Here is a tiny trained network, its code and every weight. The questions are about switching its units off for an input and a target symbol, where a switched-off unit gives its printed mean instead of its output.

import numpy as np


def w(rows, s, z=0):
    codes = np.array(rows[::2]) - 128.0
    scale = np.full(codes.shape[1], s)
    scale[-1] = z or s
    return codes * scale


def f(y):
    return np.maximum(y, 0)


def softmax(a):
    e = np.exp(a - a.max(-1, keepdims=True))
    return e / e.sum(-1, keepdims=True)


def log_softmax(a):
    a = a - a.max(-1, keepdims=True)
    return a - np.log(np.exp(a).sum(-1, keepdims=True))


def net(x, mask):
    ids = ['ΔΘΞΨΩαβζημπστφ'.index(c) for c in x.split()]
    T = len(ids)
    res = E[ids] + P[:T]
    u = 0
    for l in range(3):
        q, k, v = (res @ M[l].T for M in (Q, K, V))
        z = softmax(np.where(np.tri(T) > 0, q @ k.T / 2**0.5, -1e9)) @ v
        res = res + np.where(mask[u], z, O[l][:, -1]) @ O[l][:, :-1]
        u += 1
        y = f(res @ A[l][:, :-1].T + A[l][:, -1])
        res = res + np.where(mask[u : u + 8], y, B[l][:, -1]) @ B[l][:, :-1]
        u += 8
    return log_softmax(res[-1] @ U[:, :-1].T + U[:, -1])


Q, K, V, O, A, B = {}, {}, {}, {}, {}, {}
E = w([
[206,115,138],'Δ',
[151,134,138],'Θ',
[152,131,134],'Ξ',
[115,97,146],'Ψ',
[153,146,153],'Ω',
[251,57,103],'α',
[129,153,151],'β',
[153,123,127],'ζ',
[73,131,171],'η',
[131,143,142],'μ',
[150,136,128],'π',
[149,133,139],'σ',
[146,127,135],'τ',
[172,106,119],'φ',
],0.018)
P = w([
[86,183,18],'0',
[93,126,177],'1',
[99,120,41],'2',
[123,167,174],'3',
[102,110,61],'4',
[156,171,183],'5',
[106,101,73],'6',
[188,160,199],'7',
[110,97,85],'8',
[233,146,205],'9',
[117,90,94],'10',
[206,162,254],'11',
[121,87,103],'12',
],0.013)
Q[0] = w([
[86,97,9],'L0H0',
[163,130,124],'L0H0',
],0.015)
K[0] = w([
[1,31,83],'L0H0',
[196,14,87],'L0H0',
],0.0088)
V[0] = w([
[204,97,133],'L0H0',
[5,253,212],'L0H0',
],0.0052)
O[0] = w([
[4,87,2,215],'L0H0',
[188,27,44,254],'L0H0',
],0.0072,0.00049)
A[0] = w([
[141,206,155,198],'L0N0',
[92,176,134,43],'L0N1',
[165,194,85,2],'L0N2',
[83,174,115,93],'L0N3',
[67,185,157,208],'L0N4',
[153,200,176,183],'L0N5',
[173,5,140,134],'L0N6',
[173,190,134,50],'L0N7',
],0.013,0.0027)
B[0] = w([
[209,37,135,221],'L0N0',
[143,97,207,139],'L0N1',
[87,129,235,145],'L0N2',
[208,159,24,147],'L0N3',
[195,197,2,196],'L0N4',
[168,30,183,246],'L0N5',
[75,202,132,254],'L0N6',
[142,21,121,170],'L0N7',
],0.0063,0.004)
Q[1] = w([
[127,9,148],'L1H0',
[71,99,105],'L1H0',
],0.012)
K[1] = w([
[159,179,254],'L1H0',
[53,57,76],'L1H0',
],0.0066)
V[1] = w([
[202,14,150],'L1H0',
[252,243,172],'L1H0',
],0.0045)
O[1] = w([
[92,136,8,252],'L1H0',
[191,106,101,183],'L1H0',
],0.012,0.0027)
A[1] = w([
[87,88,182,141],'L1N0',
[115,162,69,91],'L1N1',
[183,199,157,166],'L1N2',
[174,132,184,68],'L1N3',
[179,125,239,68],'L1N4',
[103,65,238,107],'L1N5',
[155,89,251,186],'L1N6',
[78,168,80,253],'L1N7',
],0.011,0.0046)
B[1] = w([
[4,118,176,155],'L1N0',
[152,157,167,161],'L1N1',
[145,106,90,165],'L1N2',
[185,108,130,159],'L1N3',
[226,118,69,178],'L1N4',
[208,157,58,167],'L1N5',
[217,162,207,237],'L1N6',
[117,98,90,253],'L1N7',
],0.011,0.0045)
Q[2] = w([
[161,175,118],'L2H0',
[132,152,2],'L2H0',
],0.0099)
K[2] = w([
[166,127,106],'L2H0',
[108,1,142],'L2H0',
],0.0082)
V[2] = w([
[37,255,97],'L2H0',
[206,183,240],'L2H0',
],0.0077)
O[2] = w([
[202,254,106,3],'L2H0',
[116,112,96,158],'L2H0',
],0.0095,0.0074)
A[2] = w([
[30,202,232,193],'L2N0',
[150,76,49,90],'L2N1',
[12,71,115,135],'L2N2',
[216,183,179,98],'L2N3',
[104,102,229,149],'L2N4',
[173,149,149,116],'L2N5',
[157,125,126,253],'L2N6',
[254,152,171,165],'L2N7',
],0.01,0.0077)
B[2] = w([
[195,37,160,142],'L2N0',
[90,203,152,214],'L2N1',
[199,139,108,225],'L2N2',
[216,162,22,159],'L2N3',
[108,123,244,168],'L2N4',
[194,175,113,151],'L2N5',
[55,113,93,252],'L2N6',
[114,192,138,255],'L2N7',
],0.011,0.0094)
U = w([
[153,4,73,190],'Δ',
[100,138,178,120],'Θ',
[101,146,171,115],'Ξ',
[221,201,84,81],'Ψ',
[39,101,209,131],'Ω',
[47,173,10,253],'α',
[105,127,167,85],'β',
[132,146,143,77],'ζ',
[204,173,118,90],'η',
[119,145,155,94],'μ',
[105,150,163,108],'π',
[99,145,184,153],'σ',
[128,152,163,124],'τ',
[126,149,137,74],'φ',
],0.012,0.0052)

Each question gives the input, a string of symbols that net reads in full, and the target symbol t.
The units are the heads (2 rows each of Q, K, V and O) and the neurons (one row each of A and B). Each row of codes is followed by its name. A weight is (code - 128) times the scale printed after its matrix; where a second scale follows, it is the last column's (O, A, B and U).
mask holds one flag per unit, layer by layer, with each layer's heads first. A switched-off unit (its flag False) gives its mean, the last column of its rows in O or B, instead of its output. The means were averaged over made-up inputs and are rounded, as every weight is.
A unit's drop is (log p(t) with every unit on - log p(t) with that unit switched off) / (log p(t) with every unit on - log p(t) with every unit switched off).
The circuit of an input: a set's keep is (log p(t) with only the set's units on - log p(t) with every unit switched off) / (log p(t) with every unit on - log p(t) with every unit switched off). Starting from the 12 units with the biggest drops (on a tie, the unit counted first), units are removed one at a time, each time the one whose removal leaves the highest keep (on an exact tie, the one counted first), for as long as the keep stays at least 0.8.
circuit, biggest first: the units of the circuit, biggest drop first
unit that matters most: the unit with the biggest drop
k most important neurons: the k neurons with the biggest drops, biggest first
input Ψ Ω Ψ ζ φ Ψ η Ψ, target Ψ: unit that matters most => L2N3
input Ξ Ψ Ψ Θ, target Ψ: circuit, biggest first => (L1N6; L2N3; L0N5)
input η Ψ Ψ Θ, target Ψ: circuit, biggest first => (L0N5; L2N3; L1N6)
input ζ Ψ τ α Ω τ, target α: circuit, biggest first => (L0N4; L0H0)
input Ψ Θ Ψ ζ Ψ τ Θ Ω π η, target Ω: circuit, biggest first => (L2N4; L0N5)
input Ψ η η Ψ Ψ Ψ η Ψ, target Ψ: circuit, biggest first => (L1N5; L1N4)
input Ω Ψ Θ Ξ, target Ψ: circuit, biggest first => (L1N6; L0N5; L2N3)
input η Ψ Ψ α Ω Δ μ Ψ, target Δ: 2 most important neurons => (L0N4; L2N7)
input η Ψ Ω Ω, target Ψ: circuit, biggest first => (L1N6; L2N3)
input β Ω Ψ Ψ, target Ω: 2 most important neurons => (L2N4; L1N6)
input φ Ω φ τ φ σ Ω π Ξ η Ω Δ η, target Δ: 2 most important neurons => (L2N7; L2N2)
input μ Ψ η τ, target Ψ: circuit, biggest first => (L2N3; L1N6; L0N5; L0N0)
input Ψ β η η Ψ Ψ Ξ π, target Ψ: 3 most important neurons => (L2N3; L1N6; L2N7)
input Ω π ζ η Δ Ψ π β, target Ψ: unit that matters most => L1H0
input τ σ η Ψ β σ, target Ψ: circuit, biggest first => (L1N6; L2N3)
input Ψ Ξ η Ω Ψ Ω Ψ Ω Ξ η, target Ω: 4 most important neurons => (L2N4; L2N2; L2N3; L1N7)
input Ψ Ψ η μ, target Ψ: circuit, biggest first => (L2N3; L1N6; L0N5; L0N0)
input τ Ξ Ψ Ξ φ β τ Ψ Ψ Ψ Ξ π, target Ψ: 4 most important neurons => (L1N6; L2N3; L0N6; L2N7)
input η Ω Ω Ω Ψ Ψ Ξ μ Ψ Ξ α, target α: circuit, biggest first => (L1N6; L2N1)
input Ψ π ζ ζ ζ Ψ β Ψ β α η η, target α: 3 most important neurons => (L0N4; L0N3; L2N1)
input ζ τ Ψ σ Ψ Θ Δ φ Ψ Ψ Ψ η η, target Δ: 2 most important neurons => (L2N7; L0N0)
input Ψ β Ψ σ Δ Ψ η η Ω α Ω Ω, target α: unit that matters most => L1H0
input α β Ψ Ψ σ η, target Ψ: 3 most important neurons => (L1N6; L2N3; L1N4)
input τ μ η Ψ Ψ η, target Ψ: circuit, biggest first => (L2N3; L1N6; L0N5)
input Ψ Θ η σ Ψ α η Ψ, target α: 2 most important neurons => (L0N4; L0N3)
input Ω α Δ Ψ, target α: circuit, biggest first => (L0N4; L0H0)
input σ η Ψ τ Ψ Ω Ψ Ψ η Ψ η Ψ φ, target α: unit that matters most => L1N6
